Here is a tiny trained network, its code and every weight. The questions are about switching its units off for an input and a target symbol, where a switched-off unit gives its printed mean instead of its output.

import numpy as np


def w(rows, s, z=0):
    codes = np.array(rows[::2]) - 128.0
    scale = np.full(codes.shape[1], s)
    scale[-1] = z or s
    return codes * scale


def f(y):
    return y / 2 * (1 + np.tanh(0.7978845608 * (y + 0.044715 * y**3)))


def softmax(a):
    e = np.exp(a - a.max(-1, keepdims=True))
    return e / e.sum(-1, keepdims=True)


def log_softmax(a):
    a = a - a.max(-1, keepdims=True)
    return a - np.log(np.exp(a).sum(-1, keepdims=True))


def net(x, mask):
    ids = ['αδζηλμξπστψ'.index(c) for c in x.split()]
    T = len(ids)
    res = E[ids] + P[:T]
    q, k, v = (res @ M[0].T for M in (Q, K, V))
    z = softmax(np.where(np.tri(T) > 0, q @ k.T / 2**0.5, -1e9)) @ v
    res = res + np.where(mask[0], z, O[0][:, -1]) @ O[0][:, :-1]
    y = f(res @ A[0][:, :-1].T + A[0][:, -1])
    res = res + np.where(mask[1:13], y, B[0][:, -1]) @ B[0][:, :-1]
    return log_softmax(res[-1] @ U[:, :-1].T + U[:, -1])


Q, K, V, O, A, B = {}, {}, {}, {}, {}, {}
E = w([
[80,127,84,62,175],'α',
[121,136,244,248,120],'δ',
[93,158,84,59,219],'ζ',
[82,99,125,92,138],'η',
[109,93,205,221,72],'λ',
[57,100,116,197,122],'μ',
[83,141,115,111,195],'ξ',
[70,75,138,207,32],'π',
[80,96,124,111,75],'σ',
[104,151,161,143,169],'τ',
[87,130,138,136,129],'ψ',
],0.016)
P = w([
[76,181,252,99,100],'0',
[154,67,103,113,174],'1',
[70,126,154,142,106],'2',
[128,42,123,106,200],'3',
[55,120,160,166,101],'4',
[106,27,122,119,201],'5',
[42,116,113,96,111],'6',
],0.012)
Q[0] = w([
[52,17,194,121,187],'H0',
[52,254,157,93,68],'H0',
],0.032)
K[0] = w([
[50,87,201,123,138],'H0',
[101,190,205,3,101],'H0',
],0.032)
V[0] = w([
[91,233,83,126,251],'H0',
[86,103,73,11,80],'H0',
],0.019)
O[0] = w([
[111,194,100,254,205,66],'H0',
[67,242,176,53,70,1],'H0',
],0.015,0.013)
A[0] = w([
[153,255,65,190,72,10],'N0',
[228,77,72,138,136,2],'N1',
[111,160,103,182,186,78],'N2',
[10,69,140,171,173,207],'N3',
[172,37,170,103,144,166],'N4',
[159,170,158,64,69,86],'N5',
[59,196,89,168,94,232],'N6',
[104,207,126,115,77,134],'N7',
[74,184,134,108,112,71],'N8',
[133,112,160,78,187,95],'N9',
[97,38,169,130,167,211],'N10',
[214,176,53,149,54,89],'N11',
],0.008,0.007)
B[0] = w([
[112,124,5,88,192,158],'N0',
[101,123,206,148,114,215],'N1',
[128,67,156,141,56,168],'N2',
[145,164,141,112,166,197],'N3',
[104,160,102,131,149,255],'N4',
[110,77,107,111,182,153],'N5',
[132,112,189,72,144,172],'N6',
[130,124,129,178,78,150],'N7',
[130,128,130,187,101,148],'N8',
[131,125,125,159,91,149],'N9',
[161,156,100,132,93,235],'N10',
[112,103,130,159,130,125],'N11',
],0.023,0.036)
U = w([
[56,192,117,115,112,90],'α',
[125,113,107,181,137,118],'δ',
[101,105,76,159,161,3],'ζ',
[101,155,201,72,106,106],'η',
[158,163,113,113,41,188],'λ',
[201,204,77,104,128,249],'μ',
[157,109,168,84,176,137],'ξ',
[195,75,83,119,116,159],'π',
[107,73,139,132,111,11],'σ',
[255,64,165,95,113,102],'τ',
[191,188,192,36,119,251],'ψ',
],0.007,0.004)

Each question gives the input, a string of symbols that net reads in full, and the target symbol t.
The units are the heads (2 rows each of Q, K, V and O) and the neurons (one row each of A and B). Each row of codes is followed by its name. A weight is (code - 128) times the scale printed after its matrix; where a second scale follows, it is the last column's (O, A, B and U).
mask holds one flag per unit, heads first, then neurons. A switched-off unit (its flag False) gives its mean, the last column of its rows in O or B, instead of its output. The means were averaged over made-up inputs and are rounded, as every weight is.
A unit's drop is (log p(t) with every unit on - log p(t) with that unit switched off) / (log p(t) with every unit on - log p(t) with every unit switched off).
The circuit of an input: a set's keep is (log p(t) with only the set's units on - log p(t) with every unit switched off) / (log p(t) with every unit on - log p(t) with every unit switched off). Starting from the 12 units with the biggest drops (on a tie, the unit counted first), units are removed one at a time, each time the one whose removal leaves the highest keep (on an exact tie, the one counted first), for as long as the keep stays at least 0.8.
units of the circuit, in order: the units of the circuit, biggest drop first
most important unit: the unit with the biggest drop
k most important neurons: the k neurons with the biggest drops, biggest first
input λ σ α ξ, target λ: 2 most important neurons -> [N10; N4]
input μ λ π η α α, target π: units of the circuit, in order -> [H0; N5; N1; N6]
input μ ψ ξ, target μ: units of the circuit, in order -> [N1; N2]
input α λ μ ξ σ ξ π, target α: units of the circuit, in order -> [H0]
input λ η α π δ δ, target δ: units of the circuit, in order -> [N1; N4; H0; N6]
input σ σ δ δ α, target σ: 4 most important neurons -> [N5; N10; N4; N3]
input δ τ ζ α α σ, target δ: units of the circuit, in order -> [N1; N4; H0; N10]
input τ δ τ δ α δ α, target τ: 3 most important neurons -> [N4; N2; N0]
input τ τ τ α μ σ, target μ: 3 most important neurons -> [N2; N6; N1]
input ζ δ π τ μ τ, target μ: units of the circuit, in order -> [N2; N1]
input α α η π, target π: units of the circuit, in order -> [H0; N5; N1]
input δ δ λ ψ δ λ δ, target δ: units of the circuit, in order -> [N1; H0; N4; N6]
input μ λ δ α δ, target μ: units of the circuit, in order -> [N1; N2]
input λ σ π, target λ: units of the circuit, in order -> [H0; N10; N4; N5]
input ξ σ δ ξ, target δ: 4 most important neurons -> [N1; N4; N6; N10]
input ξ α τ, target ξ: most important neuron -> [N6]
input μ δ α δ α ψ, target δ: units of the circuit, in order -> [N1; H0; N4; N6]
input η ψ λ λ λ, target η: units of the circuit, in order -> [H0; N10]
input ψ α δ τ, target δ: units of the circuit, in order -> [N1; N4; H0; N6]
input λ μ ζ ψ, target μ: units of the circuit, in order -> [N1; H0]
input λ ζ ζ η ξ π δ, target λ: most important neuron -> [N10]
input μ η α η, target μ: 2 most important neurons -> [N2; N6]
input ξ λ ζ δ π σ π, target ξ: 2 most important neurons -> [N6; N10]
input λ λ λ, target λ: 3 most important neurons -> [N10; N4; N6]
input ψ α λ, target ψ: 2 most important neurons -> [N4; N0]
input ξ δ λ, target ξ: 4 most important neurons -> [N6; N10; N0; N4]
input π ξ π μ ξ μ, target μ: 2 most important neurons -> [N1; N6]
input ζ δ τ σ ξ λ ζ, target ζ: most important unit -> N0
input α λ ξ, target α: 2 most important neurons -> [N0; N10]
